Below is a small trained network, with its code and all its weights. Each question gives an input and a class and asks what happens when units are switched off, that is, made to give their printed mean instead of their output.

import numpy as np


def w(rows, s, z=0):
    codes = np.array(rows[::2]) - 128.0
    scale = np.full(codes.shape[1], s)
    scale[-1] = z or s
    return codes * scale


def norm(h):
    return h / np.sqrt((h * h).mean(-1, keepdims=True) + 1e-5)


def f(y):
    return np.maximum(y, 0)


def log_softmax(a):
    a = a - a.max(-1, keepdims=True)
    return a - np.log(np.exp(a).sum(-1, keepdims=True))


def net(x, mask):
    res = np.array(x, float).reshape(1, 5) / 4 @ E
    u = 0
    for l in range(3):
        y = f(norm(res) @ A[l][:, :-1].T + A[l][:, -1])
        res = res + np.where(mask[u : u + 9], y, B[l][:, -1]) @ B[l][:, :-1]
        u += 9
    return log_softmax(norm(res)[-1] @ U[:, :-1].T + U[:, -1])


A, B = {}, {}
E = w([
[129,129,127],'x0',
[130,128,129],'x1',
[165,91,1],'x2',
[126,131,125],'x3',
[55,29,166],'x4',
],0.0054)
A[0] = w([
[132,77,30,204],'0.n0',
[214,156,84,62],'0.n1',
[99,122,196,172],'0.n2',
[92,117,47,195],'0.n3',
[53,206,209,253],'0.n4',
[254,174,223,60],'0.n5',
[171,81,91,162],'0.n6',
[107,23,136,218],'0.n7',
[65,152,71,141],'0.n8',
],0.01,0.0036)
B[0] = w([
[61,179,181,229],'0.n0',
[42,127,54,183],'0.n1',
[105,74,51,200],'0.n2',
[118,183,161,197],'0.n3',
[214,34,96,254],'0.n4',
[160,157,111,191],'0.n5',
[144,207,153,182],'0.n6',
[2,125,255,227],'0.n7',
[54,98,175,153],'0.n8',
],0.007,0.0073)
A[1] = w([
[120,73,125,233],'1.n0',
[52,67,180,61],'1.n1',
[23,136,131,80],'1.n2',
[106,181,78,226],'1.n3',
[7,84,157,121],'1.n4',
[50,106,115,169],'1.n5',
[190,131,67,118],'1.n6',
[53,87,168,95],'1.n7',
[195,102,30,4],'1.n8',
],0.012,0.0033)
B[1] = w([
[30,213,37,192],'1.n0',
[137,86,132,225],'1.n1',
[128,234,181,217],'1.n2',
[149,63,173,202],'1.n3',
[187,158,150,254],'1.n4',
[240,120,99,207],'1.n5',
[130,197,212,179],'1.n6',
[137,83,194,217],'1.n7',
[255,178,179,177],'1.n8',
],0.0045,0.008)
A[2] = w([
[185,160,179,253],'2.n0',
[172,231,124,170],'2.n1',
[171,148,193,99],'2.n2',
[83,97,137,65],'2.n3',
[192,127,186,209],'2.n4',
[143,127,189,243],'2.n5',
[72,31,83,131],'2.n6',
[57,253,43,83],'2.n7',
[232,111,158,70],'2.n8',
],0.011,0.0023)
B[2] = w([
[130,159,63,242],'2.n0',
[118,106,110,255],'2.n1',
[172,73,143,199],'2.n2',
[100,181,61,155],'2.n3',
[167,90,105,225],'2.n4',
[206,123,70,227],'2.n5',
[116,2,195,179],'2.n6',
[60,104,103,219],'2.n7',
[104,179,79,199],'2.n8',
],0.0097,0.0066)
U = w([
[253,139,25,120],'0',
[158,10,166,207],'1',
[12,209,63,9],'2',
[62,181,222,156],'3',
],0.014,0.0014)

Each question gives the input, the list of numbers given to net, and the class t.
The units are the neurons (one row each of A and B). Each row of codes is followed by its name. A weight is (code - 128) times the scale printed after its matrix; where a second scale follows, it is the last column's (A, B and U).
mask holds one flag per neuron, layer by layer. A switched-off neuron (its flag False) gives its mean, the last column of its row in B, instead of its output. The means were averaged over made-up inputs and are rounded, as every weight is.
A unit's drop is (log p(t) with every unit on - log p(t) with that unit switched off) / (log p(t) with every unit on - log p(t) with every unit switched off).
The circuit of an input: a set's keep is (log p(t) with only the set's units on - log p(t) with every unit switched off) / (log p(t) with every unit on - log p(t) with every unit switched off). Starting from the 12 units with the biggest drops (on a tie, the unit counted first), units are removed one at a time, each time the one whose removal leaves the highest keep (on an exact tie, the one counted first), for as long as the keep stays at least 0.8.
circuit, biggest first: the units of the circuit, biggest drop first
most important unit: the unit with the biggest drop
k most important neurons: the k neurons with the biggest drops, biggest first
top k neurons in layer l: the k neurons of layer l with the biggest drops, biggest first
drop when u is switched off: that unit's drop, to one decimal
input [-7,-5,-5,-5,-1], class 0: circuit, biggest first => 0.n7
input [-5,8,6,2,0], class 2: circuit, biggest first => 0.n4, 0.n0
input [0,-5,-6,2,0], class 0: 2 most important neurons => 0.n4, 0.n7
input [-4,1,1,4,5], class 3: 2 most important neurons => 0.n7, 0.n4
input [-7,-4,5,-4,1], class 3: 2 most important neurons => 0.n0, 0.n4
input [6,-3,3,6,8], class 3: 2 most important neurons => 0.n7, 0.n4
input [6,-8,7,6,3], class 3: 2 most important neurons => 0.n0, 0.n4
input [-2,3,7,5,4], class 3: 3 most important neurons => 0.n0, 0.n4, 0.n7
input [-2,-3,3,7,7], class 3: top 2 neurons in layer 0 => 0.n7, 0.n4
input [-4,-4,3,-8,-7], class 2: 2 most important neurons => 0.n4, 0.n1
input [-2,-8,8,0,1], class 3: top 2 neurons in layer 0 => 0.n0, 0.n4
input [1,-7,1,8,-6], class 2: drop when 0.n4 is switched off => 0.9
input [-8,-4,5,6,-7], class 2: drop when 1.n4 is switched off => 0.0
input [-8,4,-7,-3,-1], class 0: drop when 0.n4 is switched off => 0.3
input [-8,1,8,-5,6], class 3: most important unit => 0.n7
input [-3,-1,-7,5,-2], class 0: drop when 0.n7 is switched off => 0.2
input [8,-4,-3,0,0], class 0: 2 most important neurons => 0.n7, 1.n8
